Here is a tiny trained network, its code and every weight. The questions are about switching its units off for an input and a target symbol, where a switched-off unit gives its printed mean instead of its output.

import numpy as np


def w(rows, s, z=0):
    codes = np.array(rows[::2]) - 128.0
    scale = np.full(codes.shape[1], s)
    scale[-1] = z or s
    return codes * scale


def norm(h):
    return h / np.sqrt((h * h).mean(-1, keepdims=True) + 1e-5)


def f(y):
    return y / 2 * (1 + np.tanh(0.7978845608 * (y + 0.044715 * y**3)))


def softmax(a):
    e = np.exp(a - a.max(-1, keepdims=True))
    return e / e.sum(-1, keepdims=True)


def log_softmax(a):
    a = a - a.max(-1, keepdims=True)
    return a - np.log(np.exp(a).sum(-1, keepdims=True))


def net(x, mask):
    ids = ['ΓΞΣΨαβζηθλτφω'.index(c) for c in x.split()]
    T = len(ids)
    res = E[ids] + P[:T]
    u = 0
    for l in range(3):
        q, k, v = (norm(res) @ M[l].T for M in (Q, K, V))
        z = softmax(np.where(np.tri(T) > 0, q @ k.T / 4**0.5, -1e9)) @ v
        res = res + np.where(mask[u], z, O[l][:, -1]) @ O[l][:, :-1]
        u += 1
        y = f(norm(res) @ A[l][:, :-1].T + A[l][:, -1])
        res = res + np.where(mask[u : u + 4], y, B[l][:, -1]) @ B[l][:, :-1]
        u += 4
    return log_softmax(norm(res)[-1] @ U[:, :-1].T + U[:, -1])


Q, K, V, O, A, B = {}, {}, {}, {}, {}, {}
E = w([
[142,127,106,120],'Γ',
[135,153,127,137],'Ξ',
[130,94,140,81],'Σ',
[77,117,98,109],'Ψ',
[108,143,109,155],'α',
[154,155,153,122],'β',
[115,178,86,164],'ζ',
[138,157,53,108],'η',
[118,147,133,156],'θ',
[114,128,114,125],'λ',
[147,251,214,31],'τ',
[162,152,108,111],'φ',
[122,139,122,119],'ω',
],0.025)
P = w([
[122,104,173,180],'0',
[205,254,108,134],'1',
[136,182,64,44],'2',
[59,192,76,136],'3',
[154,172,115,160],'4',
[91,206,95,148],'5',
[99,157,127,128],'6',
[96,118,215,125],'7',
[117,146,105,127],'8',
[132,164,79,138],'9',
[110,150,94,138],'10',
[82,175,141,185],'11',
[136,150,78,95],'12',
[79,106,155,136],'13',
],0.008)
Q[0] = w([
[113,191,144,162],'L0H0',
[7,53,86,254],'L0H0',
[145,104,27,85],'L0H0',
[197,21,38,236],'L0H0',
],0.0055)
K[0] = w([
[90,224,67,235],'L0H0',
[4,10,63,251],'L0H0',
[114,105,15,51],'L0H0',
[213,13,17,202],'L0H0',
],0.0047)
V[0] = w([
[183,111,90,151],'L0H0',
[234,173,148,234],'L0H0',
[84,1,131,226],'L0H0',
[57,145,196,134],'L0H0',
],0.0089)
O[0] = w([
[110,77,114,167,117],'L0H0',
[49,22,125,19,142],'L0H0',
[217,58,1,90,1],'L0H0',
[148,168,130,30,127],'L0H0',
],0.0077,0.0091)
A[0] = w([
[105,106,136,53,57],'L0N0',
[161,254,51,97,84],'L0N1',
[130,194,200,8,164],'L0N2',
[207,161,43,111,5],'L0N3',
],0.0073,0.0018)
B[0] = w([
[181,254,158,172,120],'L0N0',
[58,134,233,149,211],'L0N1',
[78,190,8,216,253],'L0N2',
[164,163,109,184,113],'L0N3',
],0.0075,0.0053)
Q[1] = w([
[28,120,103,244],'L1H0',
[101,170,128,159],'L1H0',
[89,74,119,130],'L1H0',
[138,74,138,249],'L1H0',
],0.014)
K[1] = w([
[170,23,48,146],'L1H0',
[160,81,89,84],'L1H0',
[135,107,89,181],'L1H0',
[98,80,6,149],'L1H0',
],0.016)
V[1] = w([
[199,193,157,183],'L1H0',
[28,164,129,227],'L1H0',
[52,215,91,61],'L1H0',
[99,149,5,173],'L1H0',
],0.012)
O[1] = w([
[208,180,149,255,115],'L1H0',
[155,65,246,241,191],'L1H0',
[197,126,248,48,255],'L1H0',
[238,31,86,130,238],'L1H0',
],0.0094,0.0099)
A[1] = w([
[137,116,182,208,247],'L1N0',
[115,187,214,103,151],'L1N1',
[172,247,109,194,9],'L1N2',
[177,62,24,240,4],'L1N3',
],0.012,0.0012)
B[1] = w([
[141,141,24,119,254],'L1N0',
[144,97,123,186,245],'L1N1',
[98,140,153,40,166],'L1N2',
[71,247,172,154,143],'L1N3',
],0.013,0.0075)
Q[2] = w([
[81,60,227,123],'L2H0',
[44,212,64,99],'L2H0',
[176,119,115,13],'L2H0',
[54,105,99,6],'L2H0',
],0.019)
K[2] = w([
[174,179,111,6],'L2H0',
[197,18,231,170],'L2H0',
[129,119,41,237],'L2H0',
[231,142,84,247],'L2H0',
],0.017)
V[2] = w([
[5,156,171,84],'L2H0',
[180,141,72,38],'L2H0',
[149,100,212,64],'L2H0',
[105,4,59,148],'L2H0',
],0.018)
O[2] = w([
[27,185,114,87,65],'L2H0',
[192,150,95,54,163],'L2H0',
[132,173,207,77,254],'L2H0',
[104,7,101,117,33],'L2H0',
],0.018,0.0094)
A[2] = w([
[153,121,9,113,199],'L2N0',
[157,132,211,225,199],'L2N1',
[144,50,45,214,6],'L2N2',
[37,57,153,165,210],'L2N3',
],0.014,0.0015)
B[2] = w([
[138,91,52,242,153],'L2N0',
[78,189,97,60,254],'L2N1',
[188,161,249,224,142],'L2N2',
[154,52,78,110,176],'L2N3',
],0.014,0.008)
U = w([
[113,101,82,153,222],'Γ',
[92,163,155,91,121],'Ξ',
[98,198,95,161,194],'Σ',
[126,201,111,194,129],'Ψ',
[143,121,73,141,128],'α',
[96,186,202,138,124],'β',
[123,56,178,90,131],'ζ',
[141,104,162,247,154],'η',
[120,153,61,54,131],'θ',
[170,157,43,184,77],'λ',
[126,144,132,148,5],'τ',
[32,105,153,164,153],'φ',
[241,162,153,122,65],'ω',
],0.014,0.0028)

Each question gives the input, a string of symbols that net reads in full, and the target symbol t.
The units are the heads (4 rows each of Q, K, V and O) and the neurons (one row each of A and B). Each row of codes is followed by its name. A weight is (code - 128) times the scale printed after its matrix; where a second scale follows, it is the last column's (O, A, B and U).
mask holds one flag per unit, layer by layer, with each layer's heads first. A switched-off unit (its flag False) gives its mean, the last column of its rows in O or B, instead of its output. The means were averaged over made-up inputs and are rounded, as every weight is.
A unit's drop is (log p(t) with every unit on - log p(t) with that unit switched off) / (log p(t) with every unit on - log p(t) with every unit switched off).
The circuit of an input: a set's keep is (log p(t) with only the set's units on - log p(t) with every unit switched off) / (log p(t) with every unit on - log p(t) with every unit switched off). Starting from the 12 units with the biggest drops (on a tie, the unit counted first), units are removed one at a time, each time the one whose removal leaves the highest keep (on an exact tie, the one counted first), for as long as the keep stays at least 0.8.
circuit, biggest first: the units of the circuit, biggest drop first
most important unit: the unit with the biggest drop
k most important neurons: the k neurons with the biggest drops, biggest first
top k neurons in layer l: the k neurons of layer l with the biggest drops, biggest first
drop of u: that unit's drop, to one decimal
input θ θ ω φ Σ ω ω ω, target θ: circuit, biggest first : L0H0, L1H0, L2H0
input β ω η ω η, target β: most important unit : L1H0
input θ Σ φ Σ Γ Γ η ω β, target θ: 2 most important neurons : L0N2, L0N1
input φ φ η η η ω Ψ ω, target φ: circuit, biggest first : L0H0, L2H0, L1H0
input Γ η β η β ω ω, target Γ: circuit, biggest first : L0H0, L2H0, L1H0
input Σ θ Γ ω, target Σ: circuit, biggest first : L1H0, L0H0
input θ θ η α ω, target θ: circuit, biggest first : L0H0, L1H0
input ζ Σ ω τ ω ω ω ω ω η, target β: circuit, biggest first : L2H0, L1H0
input ω Ξ λ ζ, target ω: circuit, biggest first : L0H0, L0N2, L2H0
input η ζ ω ζ η φ, target η: circuit, biggest first : L2H0, L0H0, L1H0
input Γ η ζ ω α θ η ω θ α, target Γ: circuit, biggest first : L0H0, L2H0, L1H0
input η φ η ω Ψ, target η: circuit, biggest first : L0H0, L1H0
input η η λ α, target η: circuit, biggest first : L2H0, L0H0
input θ ζ β ω ω Σ ω ζ ω ω ω ω φ, target θ: most important unit : L0H0
input ω ω β β ω α η η η ζ β ζ, target ω: 2 most important neurons : L0N2, L1N1
input Ψ φ ω θ β η φ ω ω ω η ω η, target Ψ: top 2 neurons in layer 1 : L1N3, L1N2
input λ Ψ φ ω φ ω ω φ φ ω β ω Ψ Σ, target λ: top 2 neurons in layer 1 : L1N3, L1N1
input η ω ζ ω θ ω φ ζ, target η: drop of L2N2 : 0.1
input λ η ω β η η θ ω φ Σ, target λ: drop of L2H0 : 0.5
input η ω λ, target η: most important unit : L2H0
input θ ζ θ Ψ Σ, target θ: drop of L0N2 : 0.2
